Here is a tiny trained network, its code and every weight. The questions are about switching its units off for an input and a target symbol, where a switched-off unit gives its printed mean instead of its output.

import numpy as np


def w(rows, s, z=0):
    codes = np.array(rows[::2]) - 128.0
    scale = np.full(codes.shape[1], s)
    scale[-1] = z or s
    return codes * scale


def f(y):
    return y / 2 * (1 + np.tanh(0.7978845608 * (y + 0.044715 * y**3)))


def softmax(a):
    e = np.exp(a - a.max(-1, keepdims=True))
    return e / e.sum(-1, keepdims=True)


def log_softmax(a):
    a = a - a.max(-1, keepdims=True)
    return a - np.log(np.exp(a).sum(-1, keepdims=True))


def net(x, mask):
    ids = ['ΓΔΘΞΠΣαβεζμτφψω'.index(c) for c in x.split()]
    T = len(ids)
    res = E[ids] + P[:T]
    u = 0
    for l in range(2):
        r = res
        for j in range(3):
            rows = slice(2 * j, 2 * j + 2)
            q, k, v = (r @ M[l][rows].T for M in (Q, K, V))
            z = softmax(np.where(np.tri(T) > 0, q @ k.T / 2**0.5, -1e9)) @ v
            o = O[l][rows]
            res = res + np.where(mask[u + j], z, o[:, -1]) @ o[:, :-1]
        u += 3
        y = f(res @ A[l][:, :-1].T + A[l][:, -1])
        res = res + np.where(mask[u : u + 4], y, B[l][:, -1]) @ B[l][:, :-1]
        u += 4
    return log_softmax(res[-1] @ U[:, :-1].T + U[:, -1])


Q, K, V, O, A, B = {}, {}, {}, {}, {}, {}
E = w([
[68,183,65],'Γ',
[147,146,251],'Δ',
[93,41,94],'Θ',
[177,125,170],'Ξ',
[166,197,99],'Π',
[90,143,93],'Σ',
[97,123,134],'α',
[175,83,203],'β',
[191,110,92],'ε',
[201,125,194],'ζ',
[82,156,104],'μ',
[90,214,202],'τ',
[159,175,115],'φ',
[149,220,155],'ψ',
[207,102,112],'ω',
],0.026)
P = w([
[125,146,253],'0',
[162,150,212],'1',
[153,141,206],'2',
[143,145,186],'3',
[141,131,162],'4',
[129,149,151],'5',
],0.0068)
Q[0] = w([
[68,142,64],'0.h1',
[113,238,143],'0.h1',
[110,148,239],'0.h2',
[128,81,246],'0.h2',
[99,53,152],'0.h3',
[194,23,199],'0.h3',
],0.011)
K[0] = w([
[103,101,122],'0.h1',
[62,196,148],'0.h1',
[35,245,117],'0.h2',
[104,184,151],'0.h2',
[140,23,183],'0.h3',
[135,109,71],'0.h3',
],0.011)
V[0] = w([
[252,109,156],'0.h1',
[108,244,130],'0.h1',
[11,234,139],'0.h2',
[101,27,192],'0.h2',
[78,62,242],'0.h3',
[85,32,87],'0.h3',
],0.0049)
O[0] = w([
[109,185,2,216],'0.h1',
[154,198,162,208],'0.h1',
[90,236,86,167],'0.h2',
[155,72,183,116],'0.h2',
[175,58,193,162],'0.h3',
[111,104,128,4],'0.h3',
],0.0067,0.0039)
A[0] = w([
[238,217,125,254],'0.n1',
[63,111,188,74],'0.n2',
[254,51,192,83],'0.n3',
[173,169,237,158],'0.n4',
],0.0085,0.005)
B[0] = w([
[115,109,167,253],'0.n1',
[112,134,6,136],'0.n2',
[153,136,159,182],'0.n3',
[76,88,100,217],'0.n4',
],0.014,0.015)
Q[1] = w([
[56,149,142],'1.h1',
[83,136,41],'1.h1',
[67,120,161],'1.h2',
[174,175,44],'1.h2',
[76,160,182],'1.h3',
[109,246,221],'1.h3',
],0.011)
K[1] = w([
[82,145,185],'1.h1',
[124,122,184],'1.h1',
[175,44,173],'1.h2',
[26,178,65],'1.h2',
[1,112,54],'1.h3',
[86,63,154],'1.h3',
],0.0092)
V[1] = w([
[58,154,65],'1.h1',
[146,121,10],'1.h1',
[92,106,172],'1.h2',
[93,65,85],'1.h2',
[104,52,179],'1.h3',
[159,119,201],'1.h3',
],0.013)
O[1] = w([
[28,211,24,95],'1.h1',
[143,129,3,6],'1.h1',
[48,164,108,193],'1.h2',
[151,109,140,115],'1.h2',
[110,28,186,219],'1.h3',
[107,226,80,184],'1.h3',
],0.007,0.018)
A[1] = w([
[163,133,73,25],'1.n1',
[190,75,198,215],'1.n2',
[36,150,254,1],'1.n3',
[152,145,68,19],'1.n4',
],0.0075,0.0056)
B[1] = w([
[180,69,77,126],'1.n1',
[82,160,117,209],'1.n2',
[191,117,66,252],'1.n3',
[214,143,7,127],'1.n4',
],0.016,0.03)
U = w([
[94,202,111,19],'Γ',
[153,21,86,1],'Δ',
[138,58,191,66],'Θ',
[175,132,171,111],'Ξ',
[115,171,130,166],'Π',
[100,143,128,97],'Σ',
[38,64,139,211],'α',
[149,107,154,60],'β',
[97,183,250,240],'ε',
[184,125,164,62],'ζ',
[60,160,126,198],'μ',
[110,152,66,104],'τ',
[163,217,161,117],'φ',
[208,177,111,22],'ψ',
[124,146,162,106],'ω',
],0.012,0.0061)

Each question gives the input, a string of symbols that net reads in full, and the target symbol t.
The units are the heads (2 rows each of Q, K, V and O) and the neurons (one row each of A and B). Each row of codes is followed by its name. A weight is (code - 128) times the scale printed after its matrix; where a second scale follows, it is the last column's (O, A, B and U).
mask holds one flag per unit, layer by layer, with each layer's heads first. A switched-off unit (its flag False) gives its mean, the last column of its rows in O or B, instead of its output. The means were averaged over made-up inputs and are rounded, as every weight is.
A unit's drop is (log p(t) with every unit on - log p(t) with that unit switched off) / (log p(t) with every unit on - log p(t) with every unit switched off).
The circuit of an input: a set's keep is (log p(t) with only the set's units on - log p(t) with every unit switched off) / (log p(t) with every unit on - log p(t) with every unit switched off). Starting from the 12 units with the biggest drops (on a tie, the unit counted first), units are removed one at a time, each time the one whose removal leaves the highest keep (on an exact tie, the one counted first), for as long as the keep stays at least 0.8.
units of the circuit, in order: the units of the circuit, biggest drop first
top k neurons: the k neurons with the biggest drops, biggest first
k most important neurons of layer l: the k neurons of layer l with the biggest drops, biggest first
drop of u: that unit's drop, to one decimal
input α Θ Δ Ξ, target α: units of the circuit, in order -> 1.h1, 0.n1, 1.n3
input ω Σ Π, target ε: units of the circuit, in order -> 1.n3
input Θ α β, target α: units of the circuit, in order -> 1.n3, 0.n1, 1.h1
input ε φ β ε ω Π, target ε: units of the circuit, in order -> 1.n3, 1.h1
input Δ Δ ψ ζ, target Δ: units of the circuit, in order -> 1.n3, 0.n4, 1.h3
input ε ε Ξ α, target ε: top 3 neurons -> 1.n3, 0.n4, 0.n1
input μ μ α Θ β, target α: units of the circuit, in order -> 1.n3, 1.h1
input Δ Π ψ α, target Δ: units of the circuit, in order -> 1.n3, 1.h3, 0.n4
input ψ Π ζ, target ψ: top 3 neurons -> 1.n3, 0.n1, 0.n2
input α Δ ω, target ε: top 2 neurons -> 1.n3, 0.n4
input ω Δ ε β, target ε: units of the circuit, in order -> 1.n2, 0.n3
input ψ ζ Γ Γ, target ψ: units of the circuit, in order -> 1.n3, 1.h1, 0.n1, 0.h1
input φ ζ ω Δ ε β, target ε: top 4 neurons -> 1.n3, 1.n2, 0.n4, 0.n1
input ψ ψ Ξ, target ψ: top 4 neurons -> 1.n3, 0.n1, 0.n2, 1.n2
input Ξ Θ Θ ε, target ε: 2 most important neurons of layer 0 -> 0.n4, 0.n3
input β α Θ τ τ, target τ: top neuron -> 1.n3
input ψ ω μ, target ψ: 2 most important neurons of layer 1 -> 1.n2, 1.n3
input ε ω μ, target ε: top 3 neurons -> 1.n3, 0.n4, 0.n1
input ζ β ω, target ε: top 3 neurons -> 1.n3, 1.n2, 0.n4
input ψ φ Ξ, target ψ: most important neuron of layer 1 -> 1.n3
input ε φ Σ Δ φ ψ, target ψ: top 3 neurons -> 1.n3, 0.n1, 1.n2
input Δ Π φ ζ, target Δ: top 2 neurons -> 0.n4, 1.n3
input ψ Π μ Θ Δ Δ, target Δ: drop of 1.n3 -> 0.8
input ε Γ α ω Δ Σ, target ε: drop of 1.h1 -> 0.1
input φ ω Π Σ, target ε: drop of 0.n4 -> 0.5
